Here is a tiny trained network, its code and every weight. The questions are about switching its units off for an input and a class, where a switched-off unit gives its printed mean instead of its output.

import numpy as np


def w(rows, s, z=0):
    codes = np.array(rows[::2]) - 128.0
    scale = np.full(codes.shape[1], s)
    scale[-1] = z or s
    return codes * scale


def f(y):
    return y / 2 * (1 + np.tanh(0.7978845608 * (y + 0.044715 * y**3)))


def log_softmax(a):
    a = a - a.max(-1, keepdims=True)
    return a - np.log(np.exp(a).sum(-1, keepdims=True))


def net(x, mask):
    res = np.array(x, float).reshape(1, 5) / 4 @ E
    y = f(res @ A[0][:, :-1].T + A[0][:, -1])
    res = res + np.where(mask, y, B[0][:, -1]) @ B[0][:, :-1]
    return log_softmax(res[-1] @ U[:, :-1].T + U[:, -1])


A, B = {}, {}
E = w([
[208,190,218,126],'x0',
[124,131,138,119],'x1',
[124,130,141,115],'x2',
[87,246,141,143],'x3',
[99,92,210,198],'x4',
],0.012)
A[0] = w([
[198,123,123,120,175],'N0',
[134,107,170,195,122],'N1',
[128,124,98,169,124],'N2',
[74,90,92,99,167],'N3',
[35,139,142,169,104],'N4',
[216,185,105,82,72],'N5',
[74,111,76,170,82],'N6',
[109,140,137,85,124],'N7',
[196,83,99,53,104],'N8',
[139,188,59,76,110],'N9',
[12,137,142,183,120],'N10',
[71,90,84,104,181],'N11',
[124,148,173,127,58],'N12',
[69,93,88,91,200],'N13',
[209,88,154,88,106],'N14',
[140,122,159,186,116],'N15',
[144,95,173,159,23],'N16',
[93,74,66,69,2],'N17',
[156,7,141,121,49],'N18',
[167,88,111,153,200],'N19',
],0.014,0.0085)
B[0] = w([
[64,90,145,71,197],'N0',
[159,228,207,127,193],'N1',
[110,120,151,137,143],'N2',
[164,189,171,139,234],'N3',
[126,73,28,155,197],'N4',
[93,59,166,85,220],'N5',
[117,132,116,85,201],'N6',
[142,155,117,163,140],'N7',
[120,84,102,99,211],'N8',
[147,201,189,145,230],'N9',
[126,40,2,141,229],'N10',
[127,184,163,192,250],'N11',
[182,143,130,134,150],'N12',
[140,193,119,171,255],'N13',
[82,90,92,98,196],'N14',
[142,170,154,124,172],'N15',
[95,119,169,98,150],'N16',
[47,119,190,63,203],'N17',
[169,242,147,187,230],'N18',
[74,113,175,76,204],'N19',
],0.0095,0.0097)
U = w([
[114,146,178,86,232],'0',
[211,181,139,156,2],'1',
[88,2,106,79,155],'2',
],0.014,0.0013)

Each question gives the input, the list of numbers given to net, and the class t.
The units are the neurons (one row each of A and B). Each row of codes is followed by its name. A weight is (code - 128) times the scale printed after its matrix; where a second scale follows, it is the last column's (A, B and U).
mask holds one flag per neuron, in row order. A switched-off neuron (its flag False) gives its mean, the last column of its row in B, instead of its output. The means were averaged over made-up inputs and are rounded, as every weight is.
A unit's drop is (log p(t) with every unit on - log p(t) with that unit switched off) / (log p(t) with every unit on - log p(t) with every unit switched off).
The circuit of an input: a set's keep is (log p(t) with only the set's units on - log p(t) with every unit switched off) / (log p(t) with every unit on - log p(t) with every unit switched off). Starting from the 12 units with the biggest drops (on a tie, the unit counted first), units are removed one at a time, each time the one whose removal leaves the highest keep (on an exact tie, the one counted first), for as long as the keep stays at least 0.8.
units of the circuit, in order: the units of the circuit, biggest drop first
most important unit: the unit with the biggest drop
top k neurons: the k neurons with the biggest drops, biggest first
drop of u: that unit's drop, to one decimal
input [-5,6,-8,3,8], class 2: most important unit	N10
input [-5,-3,-4,-6,-1], class 0: top 2 neurons	N17, N19
input [2,-7,0,6,-7], class 0: top 2 neurons	N5, N18
input [-3,0,0,2,5], class 2: top 2 neurons	N10, N18
input [0,-7,6,1,1], class 2: units of the circuit, in order	N18, N9
input [-6,-8,-3,-4,1], class 1: top 2 neurons	N18, N13
input [2,3,4,8,1], class 1: top 2 neurons	N0, N17
input [-3,-4,-6,1,-1], class 1: top 2 neurons	N5, N0
input [-6,3,0,-6,-3], class 0: top 2 neurons	N17, N19
input [3,-5,-6,7,-5], class 0: top 2 neurons	N5, N18
input [4,-1,2,2,-7], class 0: top 2 neurons	N9, N10
input [-3,5,6,-6,0], class 0: top 3 neurons	N17, N19, N8
input [1,0,3,-5,-1], class 2: top 2 neurons	N9, N1
input [5,-7,-2,4,-5], class 0: units of the circuit, in order	N5
input [8,8,5,7,-3], class 0: top 2 neurons	N5, N18
input [-3,2,-3,-7,-5], class 0: drop of N17	0.5
input [-4,7,-2,2,-4], class 1: drop of N10	0.0
input [-7,1,6,4,7], class 2: drop of N10	1.4
